Below are the code and all the weights of a small trained network. Each question names an input and a class and asks about switching units off, where a switched-off unit gives its printed mean instead of its output.

import numpy as np


def w(rows, s, z=0):
    codes = np.array(rows[::2]) - 128.0
    scale = np.full(codes.shape[1], s)
    scale[-1] = z or s
    return codes * scale


def norm(h):
    return h / np.sqrt((h * h).mean(-1, keepdims=True) + 1e-5)


def f(y):
    return y / 2 * (1 + np.tanh(0.7978845608 * (y + 0.044715 * y**3)))


def log_softmax(a):
    a = a - a.max(-1, keepdims=True)
    return a - np.log(np.exp(a).sum(-1, keepdims=True))


def net(x, mask):
    res = np.array(x, float).reshape(1, 2) / 4 @ E
    u = 0
    for l in range(4):
        y = f(norm(res) @ A[l][:, :-1].T + A[l][:, -1])
        res = res + np.where(mask[u : u + 7], y, B[l][:, -1]) @ B[l][:, :-1]
        u += 7
    return log_softmax(norm(res)[-1] @ U[:, :-1].T + U[:, -1])


A, B = {}, {}
E = w([
[174,116,49,74,51],'x0',
[64,94,254,230,66],'x1',
],0.0062)
A[0] = w([
[54,148,202,74,183,99],'L0N0',
[106,84,111,197,65,42],'L0N1',
[151,220,124,141,122,5],'L0N2',
[233,107,92,60,145,61],'L0N3',
[166,98,183,137,77,111],'L0N4',
[200,189,1,106,134,56],'L0N5',
[198,196,103,110,220,31],'L0N6',
],0.0074,0.0022)
B[0] = w([
[117,253,123,118,134,168],'L0N0',
[91,132,125,97,22,160],'L0N1',
[116,94,136,174,131,115],'L0N2',
[116,27,171,129,229,208],'L0N3',
[55,105,89,51,102,156],'L0N4',
[118,48,190,120,227,254],'L0N5',
[174,140,77,183,77,205],'L0N6',
],0.0069,0.0059)
A[1] = w([
[173,153,88,70,75,65],'L1N0',
[144,57,207,49,108,85],'L1N1',
[125,18,168,209,99,84],'L1N2',
[140,135,14,136,166,2],'L1N3',
[86,75,161,150,16,87],'L1N4',
[57,129,132,101,1,81],'L1N5',
[90,144,70,97,66,101],'L1N6',
],0.0084,0.0035)
B[1] = w([
[194,169,143,158,172,118],'L1N0',
[144,194,110,106,135,187],'L1N1',
[254,137,117,48,118,184],'L1N2',
[219,92,215,185,112,141],'L1N3',
[205,131,162,158,84,239],'L1N4',
[177,143,229,224,93,253],'L1N5',
[112,159,207,164,208,150],'L1N6',
],0.0094,0.0047)
A[2] = w([
[166,177,118,156,170,175],'L2N0',
[89,157,151,112,72,254],'L2N1',
[130,113,99,109,157,69],'L2N2',
[162,111,183,124,2,144],'L2N3',
[171,149,112,156,173,44],'L2N4',
[95,153,155,81,109,78],'L2N5',
[156,126,136,81,73,133],'L2N6',
],0.014,0.0021)
B[2] = w([
[105,133,145,102,2,185],'L2N0',
[120,17,156,218,204,177],'L2N1',
[27,221,93,171,147,163],'L2N2',
[198,252,57,212,132,254],'L2N3',
[83,186,169,92,112,172],'L2N4',
[87,76,128,248,185,128],'L2N5',
[153,52,90,195,43,142],'L2N6',
],0.0087,0.0086)
A[3] = w([
[54,118,110,119,115,50],'L3N0',
[138,50,134,196,171,113],'L3N1',
[72,146,94,32,117,93],'L3N2',
[127,100,145,43,231,50],'L3N3',
[45,117,157,222,134,112],'L3N4',
[152,197,131,155,186,137],'L3N5',
[69,3,135,99,112,3],'L3N6',
],0.011,0.0046)
B[3] = w([
[223,161,133,255,220,119],'L3N0',
[158,141,248,73,60,169],'L3N1',
[121,149,210,80,170,177],'L3N2',
[196,162,150,109,226,255],'L3N3',
[117,126,29,88,136,187],'L3N4',
[219,66,53,128,88,201],'L3N5',
[253,100,192,238,126,129],'L3N6',
],0.0083,0.0075)
U = w([
[62,241,171,20,48,115],'0',
[12,145,1,101,135,113],'1',
[224,153,141,193,72,176],'2',
[165,87,16,22,54,52],'3',
[44,22,180,152,158,122],'4',
[103,70,132,66,72,2],'5',
[179,130,138,32,238,191],'6',
],0.017,0.0092)

Each question gives the input, the list of numbers given to net, and the class t.
The units are the neurons (one row each of A and B). Each row of codes is followed by its name. A weight is (code - 128) times the scale printed after its matrix; where a second scale follows, it is the last column's (A, B and U).
mask holds one flag per neuron, layer by layer. A switched-off neuron (its flag False) gives its mean, the last column of its row in B, instead of its output. The means were averaged over made-up inputs and are rounded, as every weight is.
A unit's drop is (log p(t) with every unit on - log p(t) with that unit switched off) / (log p(t) with every unit on - log p(t) with every unit switched off).
most important unit: the unit with the biggest drop
top k neurons: the k neurons with the biggest drops, biggest first
k most important neurons of layer l: the k neurons of layer l with the biggest drops, biggest first
drop of u: that unit's drop, to one decimal
input [-4,2], class 4: most important unit : L0N0
input [8,0], class 6: top 3 neurons : (L2N3, L1N5, L1N4)
input [-7,-1], class 1: 2 most important neurons of layer 1 : (L1N2, L1N4)
input [-3,-1], class 0: top 2 neurons : (L2N0, L2N3)
input [-5,-1], class 1: top 3 neurons : (L1N2, L1N4, L0N3)
input [6,1], class 3: top 3 neurons : (L2N6, L1N2, L1N5)
input [-7,-2], class 0: top 2 neurons : (L2N0, L0N1)
input [-8,-2], class 0: top 2 neurons : (L2N0, L0N1)
input [-8,1], class 1: 2 most important neurons of layer 3 : (L3N4, L3N3)
input [-5,1], class 4: 2 most important neurons of layer 1 : (L1N1, L1N6)
input [-5,-4], class 0: top 2 neurons : (L2N0, L2N3)
input [-8,-1], class 1: top 2 neurons : (L1N2, L1N4)
input [0,0], class 0: top 2 neurons : (L1N0, L0N1)
input [-6,0], class 1: most important unit : L3N4
input [1,-1], class 6: drop of L1N4 : 0.0
input [-2,-3], class 6: drop of L2N3 : 2.1
input [-2,-2], class 0: drop of L1N5 : 0.2
